Below are the code and all the weights of a small trained network. Each question names an input and a class and asks about switching units off, where a switched-off unit gives its printed mean instead of its output.

import numpy as np


def w(rows, s, z=0):
    codes = np.array(rows[::2]) - 128.0
    scale = np.full(codes.shape[1], s)
    scale[-1] = z or s
    return codes * scale


def norm(h):
    return h / np.sqrt((h * h).mean(-1, keepdims=True) + 1e-5)


def f(y):
    return np.maximum(y, 0)


def log_softmax(a):
    a = a - a.max(-1, keepdims=True)
    return a - np.log(np.exp(a).sum(-1, keepdims=True))


def net(x, mask):
    res = np.array(x, float).reshape(1, 2) / 4 @ E
    u = 0
    for l in range(3):
        y = f(norm(res) @ A[l][:, :-1].T + A[l][:, -1])
        res = res + np.where(mask[u : u + 6], y, B[l][:, -1]) @ B[l][:, :-1]
        u += 6
    return log_softmax(norm(res)[-1] @ U[:, :-1].T + U[:, -1])


A, B = {}, {}
E = w([
[209,130,236,198,123,210,160,143,2,163],'x0',
[133,66,152,215,121,137,77,116,90,6],'x1',
],0.0091)
A[0] = w([
[137,131,153,156,129,136,139,131,60,162,126],'0.n1',
[136,149,142,103,127,133,138,128,113,254,92],'0.n2',
[120,118,128,141,126,125,136,119,118,123,158],'0.n3',
[128,145,131,150,126,122,121,124,130,61,2],'0.n4',
[125,129,126,100,135,137,126,149,150,122,158],'0.n5',
[123,136,113,108,129,122,135,124,161,167,105],'0.n6',
],0.026,0.0024)
B[0] = w([
[112,215,146,153,95,86,67,32,170,155,209],'0.n1',
[134,7,66,126,170,171,215,208,80,150,251],'0.n2',
[131,138,158,93,151,211,143,211,167,114,141],'0.n3',
[129,55,103,109,153,127,165,184,74,131,165],'0.n4',
[151,156,138,189,93,124,107,32,91,148,158],'0.n5',
[123,146,127,49,122,107,189,160,237,96,192],'0.n6',
],0.017,0.026)
A[1] = w([
[172,166,90,165,104,111,135,92,103,217,234],'1.n1',
[101,214,150,89,94,61,132,88,251,96,9],'1.n2',
[132,160,234,152,113,127,81,116,69,140,26],'1.n3',
[188,152,211,137,79,103,152,95,141,31,42],'1.n4',
[124,70,148,157,146,142,88,181,60,29,164],'1.n5',
[173,254,214,129,109,137,77,114,106,116,48],'1.n6',
],0.018,0.0015)
B[1] = w([
[73,108,161,117,137,111,98,109,159,71,193],'1.n1',
[197,124,131,131,127,144,64,141,76,101,249],'1.n2',
[153,141,61,128,187,202,144,149,122,78,179],'1.n3',
[143,6,91,68,156,139,99,97,130,123,159],'1.n4',
[87,119,192,116,86,39,164,152,52,115,194],'1.n5',
[108,245,143,195,113,204,82,126,160,193,196],'1.n6',
],0.024,0.017)
A[2] = w([
[200,156,138,119,129,166,51,82,157,84,76],'2.n1',
[146,144,75,132,117,183,114,137,192,140,61],'2.n2',
[111,94,113,224,122,157,88,6,130,141,188],'2.n3',
[83,126,158,100,123,66,186,116,208,93,165],'2.n4',
[192,150,131,192,131,205,114,103,203,196,114],'2.n5',
[111,87,166,138,140,94,129,168,76,192,7],'2.n6',
],0.024,0.0021)
B[2] = w([
[174,131,87,112,132,97,163,67,147,78,249],'2.n1',
[113,130,139,186,108,128,116,99,95,149,189],'2.n2',
[108,141,166,113,143,134,84,150,131,137,199],'2.n3',
[112,92,144,133,146,147,135,143,113,165,189],'2.n4',
[121,200,108,94,36,108,128,105,157,255,192],'2.n5',
[159,180,136,123,93,108,113,113,147,106,209],'2.n6',
],0.029,0.02)
U = w([
[119,244,119,149,105,180,38,43,160,192,171],'0',
[130,2,75,108,163,161,233,180,154,211,156],'1',
[100,124,195,124,82,52,153,160,39,104,156],'2',
[121,132,110,185,156,172,125,171,184,102,1],'3',
[245,112,52,105,130,120,130,64,135,73,159],'4',
[100,207,129,194,158,210,146,163,82,110,77],'5',
[114,143,119,176,174,146,148,143,177,110,14],'6',
[21,86,203,125,164,153,61,131,157,214,117],'7',
],0.014,0.0066)

Each question gives the input, the list of numbers given to net, and the class t.
The units are the neurons (one row each of A and B). Each row of codes is followed by its name. A weight is (code - 128) times the scale printed after its matrix; where a second scale follows, it is the last column's (A, B and U).
mask holds one flag per neuron, layer by layer. A switched-off neuron (its flag False) gives its mean, the last column of its row in B, instead of its output. The means were averaged over made-up inputs and are rounded, as every weight is.
A unit's drop is (log p(t) with every unit on - log p(t) with that unit switched off) / (log p(t) with every unit on - log p(t) with every unit switched off).
The circuit of an input: a set's keep is (log p(t) with only the set's units on - log p(t) with every unit switched off) / (log p(t) with every unit on - log p(t) with every unit switched off). Starting from the 12 units with the biggest drops (on a tie, the unit counted first), units are removed one at a time, each time the one whose removal leaves the highest keep (on an exact tie, the one counted first), for as long as the keep stays at least 0.8.
circuit, biggest first: the units of the circuit, biggest drop first
most important unit: the unit with the biggest drop
k most important neurons: the k neurons with the biggest drops, biggest first
k most important neurons of layer l: the k neurons of layer l with the biggest drops, biggest first
drop when u is switched off: that unit's drop, to one decimal
input [4,-1], class 7: 3 most important neurons => 0.n1, 0.n2, 0.n6
input [6,-5], class 1: 3 most important neurons => 0.n2, 1.n6, 0.n5
input [3,8], class 2: circuit, biggest first => 1.n5
input [0,0], class 0: 4 most important neurons => 0.n2, 0.n4, 0.n6, 1.n6
input [5,-1], class 7: 4 most important neurons => 0.n1, 0.n6, 0.n2, 1.n1
input [5,8], class 0: 2 most important neurons => 0.n2, 0.n1
input [8,-4], class 7: 3 most important neurons => 0.n1, 0.n2, 1.n1
input [8,-7], class 1: 3 most important neurons => 0.n2, 1.n6, 2.n1
input [-2,1], class 2: 2 most important neurons of layer 0 => 0.n4, 0.n1
input [5,-4], class 1: 2 most important neurons of layer 2 => 2.n1, 2.n5
input [6,-1], class 7: 4 most important neurons => 0.n1, 0.n6, 0.n2, 1.n1
input [-5,-5], class 1: 2 most important neurons => 0.n1, 1.n6
input [2,3], class 0: 3 most important neurons => 0.n2, 0.n1, 1.n6
input [6,-2], class 7: 3 most important neurons => 0.n1, 0.n2, 1.n1
input [4,-4], class 1: 3 most important neurons => 0.n2, 1.n6, 2.n1
input [4,1], class 0: most important unit => 1.n6
input [6,6], class 0: 2 most important neurons => 0.n2, 1.n6
input [5,-2], class 7: 3 most important neurons => 0.n1, 0.n2, 1.n1
input [3,7], class 5: 2 most important neurons of layer 1 => 1.n5, 1.n3
input [1,5], class 2: most important neuron of layer 0 => 0.n4
input [4,3], class 0: drop when 0.n2 is switched off => 4.6
input [4,4], class 0: drop when 0.n2 is switched off => 3.4
input [8,3], class 0: drop when 1.n6 is switched off => 0.4
input [4,7], class 0: drop when 0.n2 is switched off => 4.1
